Here is a tiny trained network, its code and every weight. The questions are about switching its units off for an input and a class, where a switched-off unit gives its printed mean instead of its output.

import numpy as np


def w(rows, s, z=0):
    codes = np.array(rows[::2]) - 128.0
    scale = np.full(codes.shape[1], s)
    scale[-1] = z or s
    return codes * scale


def f(y):
    return y / 2 * (1 + np.tanh(0.7978845608 * (y + 0.044715 * y**3)))


def log_softmax(a):
    a = a - a.max(-1, keepdims=True)
    return a - np.log(np.exp(a).sum(-1, keepdims=True))


def net(x, mask):
    res = np.array(x, float).reshape(1, 8) / 4 @ E
    y = f(res @ A[0][:, :-1].T + A[0][:, -1])
    res = res + np.where(mask, y, B[0][:, -1]) @ B[0][:, :-1]
    return log_softmax(res[-1] @ U[:, :-1].T + U[:, -1])


A, B = {}, {}
E = w([
[118,196,33,47,137,173,140,33],'x0',
[157,136,85,140,228,178,2,201],'x1',
[143,116,112,113,128,131,101,111],'x2',
[107,102,121,124,140,130,106,114],'x3',
[171,104,115,168,242,95,185,70],'x4',
[91,90,115,125,147,138,114,117],'x5',
[142,130,118,141,107,121,136,119],'x6',
[104,106,121,132,147,131,96,117],'x7',
],0.0072)
A[0] = w([
[145,41,175,153,112,84,107,157,67],'N0',
[156,107,103,126,176,88,194,151,91],'N1',
[164,77,94,90,178,141,97,168,83],'N2',
[123,157,33,50,112,133,168,105,60],'N3',
[73,74,123,123,95,130,174,124,63],'N4',
[125,166,88,50,143,131,92,96,171],'N5',
[39,151,133,46,46,155,91,222,131],'N6',
[187,78,189,130,131,109,116,164,98],'N7',
[160,163,168,148,195,87,125,69,4],'N8',
[195,92,141,136,105,80,106,136,199],'N9',
[62,113,198,99,99,58,162,51,248],'N10',
[169,165,122,144,249,194,106,153,22],'N11',
[129,90,102,153,196,119,198,130,150],'N12',
[143,204,55,59,180,120,121,70,106],'N13',
[115,181,102,88,139,202,126,72,142],'N14',
[71,150,153,128,112,162,103,131,36],'N15',
[142,178,103,128,126,254,143,69,135],'N16',
[107,170,94,117,161,161,89,207,16],'N17',
],0.0082,0.0014)
B[0] = w([
[103,130,134,146,215,94,146,160,192],'N0',
[190,188,72,143,117,72,107,100,166],'N1',
[105,134,97,124,98,152,161,160,190],'N2',
[57,119,167,141,179,156,163,124,211],'N3',
[139,159,92,136,106,154,80,185,154],'N4',
[62,128,160,159,142,122,175,153,198],'N5',
[141,129,77,68,108,63,108,2,254],'N6',
[82,85,202,197,194,129,145,144,180],'N7',
[167,117,79,174,128,102,134,61,166],'N8',
[65,65,117,167,133,137,182,180,160],'N9',
[154,171,52,128,104,211,145,188,236],'N10',
[207,179,125,86,98,176,100,169,236],'N11',
[212,171,134,99,83,117,59,59,193],'N12',
[95,165,124,164,188,68,153,114,234],'N13',
[94,109,110,161,119,50,160,160,204],'N14',
[173,110,124,98,121,127,81,93,139],'N15',
[67,105,194,121,141,107,112,201,196],'N16',
[174,125,66,147,103,172,129,147,195],'N17',
],0.0074,0.0055)
U = w([
[31,123,130,132,231,88,191,152,182],'0',
[149,176,1,94,137,213,190,149,160],'1',
[177,159,42,75,144,80,122,34,1],'2',
],0.0069,0.00043)

Each question gives the input, the list of numbers given to net, and the class t.
The units are the neurons (one row each of A and B). Each row of codes is followed by its name. A weight is (code - 128) times the scale printed after its matrix; where a second scale follows, it is the last column's (A, B and U).
mask holds one flag per neuron, in row order. A switched-off neuron (its flag False) gives its mean, the last column of its row in B, instead of its output. The means were averaged over made-up inputs and are rounded, as every weight is.
A unit's drop is (log p(t) with every unit on - log p(t) with that unit switched off) / (log p(t) with every unit on - log p(t) with every unit switched off).
The circuit of an input: a set's keep is (log p(t) with only the set's units on - log p(t) with every unit switched off) / (log p(t) with every unit on - log p(t) with every unit switched off). Starting from the 12 units with the biggest drops (on a tie, the unit counted first), units are removed one at a time, each time the one whose removal leaves the highest keep (on an exact tie, the one counted first), for as long as the keep stays at least 0.8.
circuit, biggest first: the units of the circuit, biggest drop first
most important unit: the unit with the biggest drop
top k neurons: the k neurons with the biggest drops, biggest first
drop when u is switched off: that unit's drop, to one decimal
input [-1,-8,2,0,-4,-4,4,8], class 1: circuit, biggest first : (N10)
input [2,0,-3,-8,-5,-7,5,-8], class 2: circuit, biggest first : (N6, N10)
input [2,2,-6,-3,-4,-5,0,-2], class 2: circuit, biggest first : (N6, N10)
input [-5,-8,-6,4,-7,-2,-1,-5], class 1: top 2 neurons : (N10, N4)
input [4,1,-8,-5,6,4,-5,-3], class 2: circuit, biggest first : (N12, N1)
input [-3,2,5,0,6,5,-7,6], class 2: top 2 neurons : (N12, N10)
input [-6,-3,3,-8,8,1,-6,-2], class 2: top 2 neurons : (N12, N1)
input [-4,6,-2,-2,6,-5,-2,4], class 1: top 2 neurons : (N11, N6)
input [0,2,-5,-2,-6,-3,-5,-2], class 2: top 2 neurons : (N6, N10)
input [-6,8,-7,-3,4,3,-1,-2], class 1: top 2 neurons : (N11, N17)
input [-5,8,-4,-4,-3,8,3,3], class 1: top 2 neurons : (N17, N11)
input [-4,0,4,-1,8,0,5,3], class 2: top 2 neurons : (N12, N1)
input [3,5,1,-8,-8,-8,-6,5], class 2: top 2 neurons : (N6, N10)
input [5,5,7,6,-3,8,-2,3], class 0: most important unit : N5
input [8,-8,4,-8,8,-1,1,5], class 0: top 3 neurons : (N3, N16, N13)
input [0,-4,-6,2,-7,6,-5,-1], class 2: drop when N6 is switched off : 1.1
input [-4,4,8,-2,-8,7,-5,-4], class 2: drop when N6 is switched off : 0.9
input [7,-2,-4,4,3,1,2,7], class 0: drop when N4 is switched off : 0.0
input [-6,-8,4,-4,5,-1,6,-7], class 1: drop when N16 is switched off : 0.1
